Each row of numbers stands for one thing and depends on some of the facts below. Use the named rows to name the rest.

How the things are related:
j_32 firestor:j_372 liklo:j_169 drozem:j_608
j_963 firestor:j_571 liklo:j_780 j_316
j_663 flumu:e firestor:j_472
j_859 firestor:j_122 liklo:j_285 drozem:j_285
j_721 flumu:i firestor:j_768 drozem:j_817
j_318 flumu:k firestor:j_571 liklo:j_780 drozem:j_792
j_243 flumu:m firestor:j_431 liklo:j_262 drozem:j_262
j_600 flumu:i firestor:j_34 liklo:j_579 drozem:j_114
j_636 firestor:j_220 drozem:j_431
j_995 firestor:j_452 liklo:j_189 drozem:j_189
j_869 flumu:h firestor:j_452 drozem:j_389
j_317 flumu:f firestor:j_711 drozem:j_576
j_576 flumu:a firestor:j_711 liklo:j_440 j_317
j_285 flumu:h firestor:j_122 drozem:j_284
j_242 firestor:j_452 liklo:j_869
j_39 flumu:a firestor:j_431 liklo:j_262 drozem:j_131
j_131 firestor:j_431 drozem:j_243
j_811 firestor:j_561 drozem:j_472
j_499 firestor:j_426 drozem:j_782
j_914 firestor:j_178 drozem:j_134
j_602 firestor:j_354 drozem:j_478
j_143 flumu:c firestor:j_209 drozem:j_292
j_981 flumu:m firestor:j_204 liklo:j_106 drozem:j_277
j_246 flumu:d firestor:j_602 liklo:j_660
j_530 flumu:f firestor:j_811
j_108 flumu:b firestor:j_209 liklo:j_292 j_143 drozem:j_416
j_284 flumu:j firestor:j_122
j_392 flumu:j firestor:j_685 drozem:j_279
j_872 flumu:g firestor:j_514
j_838 flumu:m firestor:j_499 drozem:j_138
j_138 flumu:l firestor:j_499
j_316 firestor:j_571 liklo:j_792 j_963 drozem:j_318
j_279 firestor:j_685 drozem:j_768
j_925 flumu:h firestor:j_277 drozem:j_349
j_107 flumu:h firestor:j_279 drozem:j_724
j_930 flumu:k firestor:j_711 liklo:j_440 drozem:j_317
j_564 flumu:j firestor:j_571 drozem:j_780
j_724 flumu:b firestor:j_279 drozem:j_400
j_590 firestor:j_209 drozem:j_109
j_768 firestor:j_685
j_114 flumu:d firestor:j_34 drozem:j_152
j_817 firestor:j_768 liklo:j_163 j_50 drozem:j_50
j_466 firestor:j_141 liklo:j_677 drozem:j_677
j_836 firestor:j_220 drozem:j_636
j_356 flumu:i firestor:j_590 drozem:j_193
j_35 firestor:j_209 drozem:j_514
j_311 flumu:d firestor:j_141 drozem:j_438
j_189 flumu:e firestor:j_452 drozem:j_242
j_178 firestor:j_947 drozem:j_23
j_627 firestor:j_209 drozem:j_35
j_780 firestor:j_571 drozem:j_955
j_722 flumu:b firestor:j_188 drozem:j_893
j_660 flumu:m firestor:j_602 liklo:j_246 drozem:j_857
j_782 flumu:a firestor:j_426
j_514 firestor:j_209 drozem:j_108
j_508 firestor:j_279 liklo:j_107 drozem:j_898
j_415 flumu:g firestor:j_636
j_329 flumu:e firestor:j_499 liklo:j_838 drozem:j_838
j_136 flumu:l firestor:j_602 liklo:j_633 drozem:j_675
j_955 flumu:a firestor:j_571 liklo:j_564 drozem:j_963
j_611 flumu:b firestor:j_204 drozem:j_981
j_633 flumu:f firestor:j_602 drozem:j_246
j_986 flumu:c firestor:j_277 drozem:j_827
j_262 flumu:g firestor:j_431
j_579 flumu:j firestor:j_34 liklo:j_152 drozem:j_374
j_857 firestor:j_602 drozem:j_10
j_172 flumu:a firestor:j_141 liklo:j_311 drozem:j_466
j_374 flumu:g firestor:j_34 liklo:j_600 drozem:j_600
j_571 firestor:j_372 drozem:j_32
j_195 flumu:i firestor:j_279 drozem:j_107
j_261 flumu:i firestor:j_627 drozem:j_80
j_478 firestor:j_354
j_943 firestor:j_141 drozem:j_311
j_570 flumu:i firestor:j_602 liklo:j_857 drozem:j_660
j_10 firestor:j_602 drozem:j_136
j_851 flumu:a firestor:j_354 drozem:j_602
j_472 firestor:j_561 drozem:j_888
j_952 flumu:g firestor:j_627
j_50 firestor:j_768 drozem:j_904
j_152 flumu:l firestor:j_34 liklo:j_151 j_579 drozem:j_805
j_505 firestor:j_34 drozem:j_579
j_675 flumu:a firestor:j_602 liklo:j_857 drozem:j_633
j_147 firestor:j_341 drozem:j_330
j_23 flumu:f firestor:j_947 liklo:j_637 drozem:j_711
j_163 firestor:j_768 liklo:j_904 drozem:j_721
j_134 flumu:e firestor:j_178 liklo:j_914
j_416 flumu:f firestor:j_209 liklo:j_108 drozem:j_143
j_805 flumu:e firestor:j_34
j_438 flumu:f firestor:j_141 liklo:j_466 j_709 drozem:j_172
j_169 flumu:j firestor:j_372
j_904 flumu:a firestor:j_768 liklo:j_721
j_792 firestor:j_571 drozem:j_564
j_608 flumu:a firestor:j_372 drozem:j_169
j_80 flumu:h firestor:j_627 liklo:j_261 drozem:j_952
j_102 flumu:b firestor:j_277
j_767 flumu:d firestor:j_431 liklo:j_39 drozem:j_39
j_431 firestor:j_220
j_677 flumu:g firestor:j_141 drozem:j_709
j_442 flumu:j firestor:j_279
j_528 flumu:i firestor:j_452 drozem:j_995
j_898 flumu:c firestor:j_279 drozem:j_442
j_109 flumu:j firestor:j_209 liklo:j_108
j_292 firestor:j_209 drozem:j_590
j_709 flumu:b firestor:j_141 liklo:j_677
j_711 firestor:j_947
j_893 flumu:a firestor:j_188 liklo:j_722
j_827 flumu:a firestor:j_277 liklo:j_102 drozem:j_102
j_463 flumu:c firestor:j_34 liklo:j_151 j_805 j_600 drozem:j_505
j_978 flumu:d firestor:j_35
j_122 firestor:j_426 drozem:j_499
j_349 firestor:j_277 drozem:j_986
j_888 flumu:a firestor:j_561
j_341 firestor:j_204 drozem:j_611
j_233 firestor:j_279 drozem:j_508
j_193 firestor:j_590 liklo:j_356
j_400 flumu:a firestor:j_279 drozem:j_233
j_151 flumu:b firestor:j_34 liklo:j_463 drozem:j_463
j_106 flumu:i firestor:j_204 drozem:j_341
j_440 flumu:e firestor:j_711 drozem:j_930
j_277 firestor:j_204
j_637 flumu:j firestor:j_947 drozem:j_178
j_330 flumu:d firestor:j_341
j_452 firestor:j_372 drozem:j_571
j_654 flumu:f firestor:j_505
j_389 flumu:b firestor:j_452 liklo:j_189 drozem:j_528
j_141 firestor:j_426 drozem:j_122
j_659 flumu:a firestor:j_947 drozem:j_637

Known rows:
j_872: [ 10  -6 -12 -26   6  20  15 -19  -3  16   0  -1  -2  -2   7  -6  -1   7
  11   3  -7  -5  12  -2   3  -2  22   4 -10  -9   1  -4 -11   2   1  -6
   8  13  -1   8   2 -18 -21]
j_570: [ -5   6  -8   5  -2  13   5   2   3   1  -9  23  -5   0   3   1  -9  10
  -7  -8   6  -9   9  -8  -7   4  -3   3 -10  -5  -5  12   2   8  -2  -6
 -12  15  -2   1  -4  13 -15]
j_243: [-26  -7   4  30  -1  25   5   8  -4   0  -4  20 -11  -2   6  -3 -13  30
  -7  43  -2  28   1 -16  -2  20 -19  -7  -6  -4   1 -29   6  40 -17 -14
  -3  24 -28 -12 -13  47  -5]
j_811: [-10  10  17   3   4 -15  -2  -3  -3   0  -3  12  -2 -12   4   5  -1   1
  -4 -12  -5   5   1 -13   4   4   4   5  21   8   7  -2   0 -27   4 -11
   5 -22   9  -6  -9  20  -2]
j_827: [ 11  -1 -11  -3  -2   2   2   1   0  23   5 -18  -1   5 -14 -18   6 -12
   4   8  -2 -28   4  -2   4 -13   5   6  -8 -10  15  13   3  -1  -5  16
   9  13   8   4  10 -32 -16]
j_836: [-3  4 -2 -1 -4  8 -6 -5 -2 -3 -4 13  2 -3  0  7 -4  4 -5 -9  3 16  1  6
 -4  3 -1  1 -1  8 -3  6 -1  7  6 -2 -5  2 -1 -2  3  1 -4]
j_416: [ -5  -5  -7  33 -12   6 -14  20   2  23   5  -7   1   0 -21   8  10 -11
 -14  22  -6   6  -5  -5  -4 -10 -25  -6 -17   4  36  27  -7  18  -6  16
  11  -8   4  -9  12  -9  -8]
j_143: [  1  -5 -14  -9   1  14  17 -14  -2   7  -1  12  -3  -2  11 -17  -5   9
   6   0   7  -8   3  -4   1  -7  16   4  -9  -2  -2  -9  -4   9  -8  -8
  -7  11  -4  13  -3   5 -13]
j_978: [ -2   2 -12   4  -2   3   1  -5   3  -6  -1  24   1   0   5  -9  -3   1
  -1 -10  10   0  -4   2  -3  -7   7   0  -9   8  -4   5  -3   7  -4   0
  -9   1  -1  11   1  11  -2]
j_80: [ 13 -12 -12 -15   4  23  12 -11  -2  32   1 -18  -4  -1  -6  -3   2   5
   4  17 -15 -15  16  -9   1  -3   6   3 -17 -18  19   5 -11  -2  -4   1
  16  18   3  -2   5 -26 -26]
j_478: [ -2  -9 -10   5  -1   7   4  -2   1   2   2  -2   3   4   5  -5   1   2
   2  12   5   5  -7   5   2  -7  -1  -6 -11   2  -1  -6  -6  18  -7   2
  -2  -2  -8   6   0   3   6]
j_172: [ 13   2  -1   3  -5  11  -4  -5  -3  11   4 -18  -2  10 -15 -20  -1 -11
   9  -5  -7 -33  15  10   5 -13  -2   9   7  -4  11   3  10   8   6  24
  16   6   4   2  10 -48 -21]
j_389: [ 22  15   3  -5   1 -27 -14  16  16 -30   2 -24   5  12  -5  30   7 -26
 -12 -30  14  -1  -6  11 -15  10 -21  -3 -17  -1 -32  28  -5 -34  15  13
 -30 -16  11   2  12  -6  23]
j_792: [  1   8   0  -6  -1   1  -5  -6  -1  -9   7 -15  -4   1   0  14  -1   5
  -1   8  11  27  -4   3  -1   4  -2   8 -14   0  -5  -6  -1   1   3   6
 -13   7  -2  -1  11   4   4]
j_195: [ -6  13  -5 -12  -5   2  -2  11  -4  -1 -11  17   4  -7  -1   4  -4  13
  -2 -11   2   2  -6   6  -3   8  14  -1   7   6 -11   4  14  15   4 -20
  -8  22  -6  -6   0   5   7]
j_163: [  4  11   1  -5  -4  -1  -4  15   0   3  -8   3   0  -4 -12   8  -1   5
 -10  -2  -9 -12   0   0  -7  11  -3  -2  -1  -2  -6  15   9   5   2  -7
  -4  20  -5 -12   4  -3   1]
j_505: [-11   6  17   7   4 -14   0  -1  -3   2  -1  13  -1 -10   5   2  -1   1
  -3  -4  -1   3  -1 -12   4   3   4   2  15   6   7  -5  -2 -21   2  -7
   5 -19   8  -3  -9  24   1]
j_151: [ 10   1  -5  -4  -2 -19 -13  25  16 -25  -1  -3   7  10  -8  39   0 -24
 -15 -45  18  -8   2  16 -16   4 -20 -13  -2  -5 -33  47  -5 -15  18   2
 -20 -20  19   3  -3 -13  20]
j_663: [ -1   4  -5   8  -4  -7  -7   6   6 -19  -2  15   3   3   7   3  -1  -5
  -5 -19  11   5 -10   8  -8   3  -4  -7  -2  11 -17   4  -2   6   2   1
 -18  -5  -1   7  -1  13  17]
j_178: [-12   2  16   7   5 -18   2  -2  -2  -2   0   5  -1  -9   5  -4   1   0
  -1  -2  -4   3  -4 -10   6   2   3   1  16   5  11 -10  -4 -19  -2  -9
   6 -21   7  -2 -10  22   6]
j_576: [ 12  -5 -11   1  -2   3   4   3   0  20   7 -21  -1   6 -15 -17   8 -12
   9   9  -3 -34   4  -1   5 -15   2   4 -10 -15  15  10   2   2  -8  13
  11  11   4   4  10 -33 -11]

Which thing is each row?
No name comes twice in this set of rows, the named rows included.
[  9  -3  -3  -3  -6   7   0 -12  -5  11   7 -20   3   9  -9 -24   5 -12
  15   1  -5 -17   3  14   9 -21   8   6   6  -1  13  -8   8  14   0  22
  16  -1   4   8   9 -42  -8] -> j_782
[ -1  -6  -6   9  -4  -3  -3   9   7 -18   0   7   6   8   7  -3   2  -6
  -2  -9  16   6 -14  10  -5  -4  -6 -10  -7   8 -17  -3  -2  14  -4   2
 -14  -7  -4  12  -4   8  22] -> j_805
[  2   7   4   7  -4   8  -6   2   1  -5  -4   4  -3   6  -4   4  -8   4
  -5  -9  -5  -6  11   1  -4   6 -12   2   5   1  -4   3  11  10   7   6
  -2   7  -3  -8   0 -10 -12] -> j_859
[ 10   3  -9 -13  -2   1  -2  -8  -4  14  13 -33  -2   2  -9 -12   9 -10
  11  10   6   2  -3   7   7 -11  11  16 -13  -4  17   3   2  -5   1  16
   1   8   9   5  20 -27  -6] -> j_608
[ -4   4  -4  -8   1   5   1  -4  -1 -11   5  -5  -5   1   8   7  -5   8
   2   6  17  24  -2   2   0   8   3  11  -9  -2 -10 -11   5  -2   0   0
 -16  15  -7   2   5  15   4] -> j_528
[ 12  -6   1 -18   3  22   4 -24  -9  16   2 -14  -3   2  -2 -10  -1   7
  13  10 -19   3  15  11   7  -8  11   6   2  -6  12 -13   0  16   6  12
  23   7  -4  -4   6 -40 -22] -> j_285
[  2   4   0   4   0  -9  -5   2   6 -27   5  -6   1   6   6   7   2  -7
  -2   2  21  15 -14   9  -5   5  -9   0 -14   5 -21  -3   1  -4   0   5
 -26  -5  -2   5   7  17  25] -> j_189
[-22  -9   0  23  -5  31  -2  -1   0  16 -14  45  -2  -3  31  29 -29  29
  -1  37  -2  19  -1 -18 -10  18 -26   2 -14  -3  19  -3   0  23 -11  -6
  -1  35 -22 -25 -20  61 -11] -> j_660
[ 14   2  -8  -3  -4  -1   3  13  -2  23   3 -28   3   3 -22 -20   9 -11
   8  11 -10 -43  -5   4   6  -9   8   0  -9 -11  11  11  11   1  -9   6
  14  23   3   2  11 -38  -4] -> j_904
[ 13 -10 -11 -27   6  16  16  -5  -1  15   0 -11  -7   5  -1   2  -2   7
   9   3  -7 -21  20  -5   2   1  10   3  -5 -24  -4   3  -2  -5   2  -5
   9  25   1   2  -3 -26 -20] -> j_374
[-28  -7   7  26  -1  29   0  -4  -7 -10  -4  33  -7  -2  12  -1 -18  34
  -1  29  -2  45   4  -5   1  13 -15  -4  13   6  -2 -35  11  54  -7  -5
   1  14 -28 -12 -15  33  -4] -> j_838
[ 16  11   0 -16  -5 -27 -14  20  11 -23 -10   2  19   2 -10  20  11 -23
 -10 -37   5 -13 -20  28 -14   4  -1 -20   0  13 -33  28   0 -11  14  -2
 -17 -12   6   5   7 -13  37] -> j_724
[ 16   9  -2 -10  -5 -19 -17   3  13 -25  -6   5  13   6  -2  25   5 -21
 -15 -43  11   0  -9  20 -16  -1  -9 -11  -7  15 -29  28  -9 -16  18   6
 -24 -27  11   7   9 -14  21] -> j_722
[ 12   6  -7  -3  -4   5  -1   0  -1  22   2 -16   0   2 -18  -9   6  -8
   0  -2  -7 -29   8  -2   2  -9   3  11  -9  -6  15  18   4  -9   0  11
   8  14   7   0  13 -31 -23] -> j_39
[  2  11   5   9   4  -1   3  12   4 -10  14 -34  -9   8 -10   1   1   0
  -5  19   7  -7  -8  -4   2  13 -11   6 -23  -9 -11 -15  -4   1  -8   7
 -13  15 -11  -1   8  -2   0] -> j_963

The same things again, as new rows of numbers:
Named rows:
j_981: [ 33 -14  17  15  17   3 -33  -2  22 -24  26 -68  15]
j_172: [-18  -1  -3  -1  -6  -2  16   4   3  -3 -10  13  -5]
j_768: [  3 -20  11  20 -14   8  -1  22 -36  -3   3   4 -21]
j_576: [ -3 -15   7  -6 -18 -10  13  10  -2  -1  -9  16  -9]
j_442: [ 50 -24 -32  34  17  25 -56 -21 -22  28  11 -27  37]
j_478: [ -6 -10  17  -6 -28   7   6   8  -3 -18  -5  10 -24]
j_354: [-20   9  17  -3 -12  -1  23   8   3 -11  -1  14 -14]
j_633: [ -2  14 -12 -16 -36   2 -23  -2  24  11 -13  11   3]
j_499: [-18  -5   7   1 -10   0  10  12  -6 -16 -14  15 -17]
j_780: [ 26   3 -11  -9  -1   4   4 -15 -14 -14  -8  17 -40]
j_392: [ 22  13 -32  15  33  18 -31 -27  -3  36  11 -22  40]
j_564: [ 54  -6 -44   3  33   3 -34 -48  13  22  10  -9  33]
j_675: [-18   3  12 -18 -31   4  12   7  14  -6  -1   3 -15]
j_930: [-18   8  19 -17  -4  -7  10   3  17 -34  14  -2  14]
j_530: [ -1   3 -17   0   3 -10  -3  -4  24  22  -7  16  11]
j_311: [-39  11  -8  10  -9   5  24  14  -9  12 -20  27 -28]
j_472: [-17   3  14  -5  -8  -3  19  14 -10 -10  -7  16 -15]
j_709: [ 34 -16 -30  16  18  17 -48 -29  18 -18  -3 -23  34]
j_627: [-30  21  15 -12   9 -13  36  12 -10  -6 -11  20  -7]
j_188: [-16   2  15   1  -5  -4  26  12  -3 -10  -2  12 -16]
j_466: [-24  -5   5   6 -18   4   7  11  -5 -19 -10  14 -18]

Which thing is each row?
No name comes twice in this set of rows, the named rows included.
[  7  22  21   8   5  15 -33  -3  37 -25  28 -78  11] -> j_660
[ 26  13 -37   1  27  13 -32 -36  13  19  -7 -11  39] -> j_637
[ 17 -32   5  -4 -11 -10  14  -5   0 -10  13   7 -23] -> j_242
[-35  11  11  -6  -2  -6  47  14 -12  24  -5  14 -25] -> j_767
[ 16  12  -8 -13   8   5  14 -17 -12  -6  -4  14 -39] -> j_792
[ 22  21 -25   6  33  10 -32 -31  16   4   6 -26  40] -> j_722
[ 49  -6 -26  -2  40  -1 -17 -49  25  13  26 -36  40] -> j_389
[-21  -4  10 -10 -42   8  10  15  -8   5 -13  19 -38] -> j_246
[ 41  -6 -21   7  15  12 -49 -28   9  -9  -5 -21  32] -> j_102
[-13  -7   4  22  -4  10  -3  20 -31  23   9   0 -11] -> j_400
[ 39 -16 -44   6  15  16 -48 -34  13   6 -11  -8  37] -> j_284
[ 16 -27  -3  -8  -7 -14  15  -7   4   5  12  15 -16] -> j_955

